Below are the code and all the weights of a small trained network. Each question names an input and a class and asks about switching units off, where a switched-off unit gives its printed mean instead of its output.

import numpy as np


def w(rows, s, z=0):
    codes = np.array(rows[::2]) - 128.0
    scale = np.full(codes.shape[1], s)
    scale[-1] = z or s
    return codes * scale


def norm(h):
    return h / np.sqrt((h * h).mean(-1, keepdims=True) + 1e-5)


def f(y):
    return np.maximum(y, 0)


def log_softmax(a):
    a = a - a.max(-1, keepdims=True)
    return a - np.log(np.exp(a).sum(-1, keepdims=True))


def net(x, mask):
    res = np.array(x, float).reshape(1, 5) / 4 @ E
    u = 0
    for l in range(2):
        y = f(norm(res) @ A[l][:, :-1].T + A[l][:, -1])
        res = res + np.where(mask[u : u + 6], y, B[l][:, -1]) @ B[l][:, :-1]
        u += 6
    return log_softmax(norm(res)[-1] @ U[:, :-1].T + U[:, -1])


A, B = {}, {}
E = w([
[118,139,212,147],'x0',
[71,140,50,151],'x1',
[95,103,122,82],'x2',
[100,86,118,61],'x3',
[123,254,115,126],'x4',
],0.0072)
A[0] = w([
[12,132,111,56,154],'L0N0',
[174,151,188,22,252],'L0N1',
[169,72,135,222,147],'L0N2',
[178,155,2,146,37],'L0N3',
[96,89,97,83,122],'L0N4',
[142,153,82,104,63],'L0N5',
],0.0089,0.002)
B[0] = w([
[127,120,177,199,247],'L0N0',
[68,57,192,89,254],'L0N1',
[194,88,105,138,226],'L0N2',
[180,80,119,70,234],'L0N3',
[70,135,81,238,211],'L0N4',
[169,86,121,2,169],'L0N5',
],0.0062,0.0041)
A[1] = w([
[48,133,104,188,234],'L1N0',
[133,155,67,95,3],'L1N1',
[121,193,52,12,124],'L1N2',
[141,73,204,158,129],'L1N3',
[2,154,147,220,197],'L1N4',
[82,49,89,69,171],'L1N5',
],0.01,0.0027)
B[1] = w([
[206,85,142,156,222],'L1N0',
[197,163,142,94,155],'L1N1',
[128,175,192,94,205],'L1N2',
[104,214,136,100,239],'L1N3',
[142,68,1,132,241],'L1N4',
[112,212,155,124,253],'L1N5',
],0.012,0.0057)
U = w([
[89,194,156,99,255],'0',
[144,112,1,187,1],'1',
],0.0093,0.0009)

Each question gives the input, the list of numbers given to net, and the class t.
The units are the neurons (one row each of A and B). Each row of codes is followed by its name. A weight is (code - 128) times the scale printed after its matrix; where a second scale follows, it is the last column's (A, B and U).
mask holds one flag per neuron, layer by layer. A switched-off neuron (its flag False) gives its mean, the last column of its row in B, instead of its output. The means were averaged over made-up inputs and are rounded, as every weight is.
A unit's drop is (log p(t) with every unit on - log p(t) with that unit switched off) / (log p(t) with every unit on - log p(t) with every unit switched off).
The circuit of an input: a set's keep is (log p(t) with only the set's units on - log p(t) with every unit switched off) / (log p(t) with every unit on - log p(t) with every unit switched off). Starting from all 12 units, units are removed one at a time, each time the one whose removal leaves the highest keep (on an exact tie, the one counted first), for as long as the keep stays at least 0.8.
units of the circuit, in order: the units of the circuit, biggest drop first
k most important neurons: the k neurons with the biggest drops, biggest first
drop of u: that unit's drop, to one decimal
input [2,2,-8,7,-7], class 0: 4 most important neurons => L1N4, L1N5, L0N0, L1N3
input [-7,4,-6,2,2], class 0: units of the circuit, in order => L1N2, L1N4
input [8,4,-2,5,7], class 1: units of the circuit, in order => L1N4
input [-4,7,2,-3,5], class 0: units of the circuit, in order => L0N3, L1N2
input [-5,5,-2,0,0], class 0: 3 most important neurons => L0N3, L1N4, L1N2
input [3,8,1,0,7], class 1: 2 most important neurons => L1N4, L0N0
input [1,4,6,-1,3], class 1: drop of L0N0 => 0.3
input [6,3,7,-1,-1], class 1: drop of L1N4 => 0.1
input [-7,-1,0,-4,3], class 0: drop of L1N2 => 0.3
input [7,2,5,3,3], class 1: drop of L0N0 => 0.0
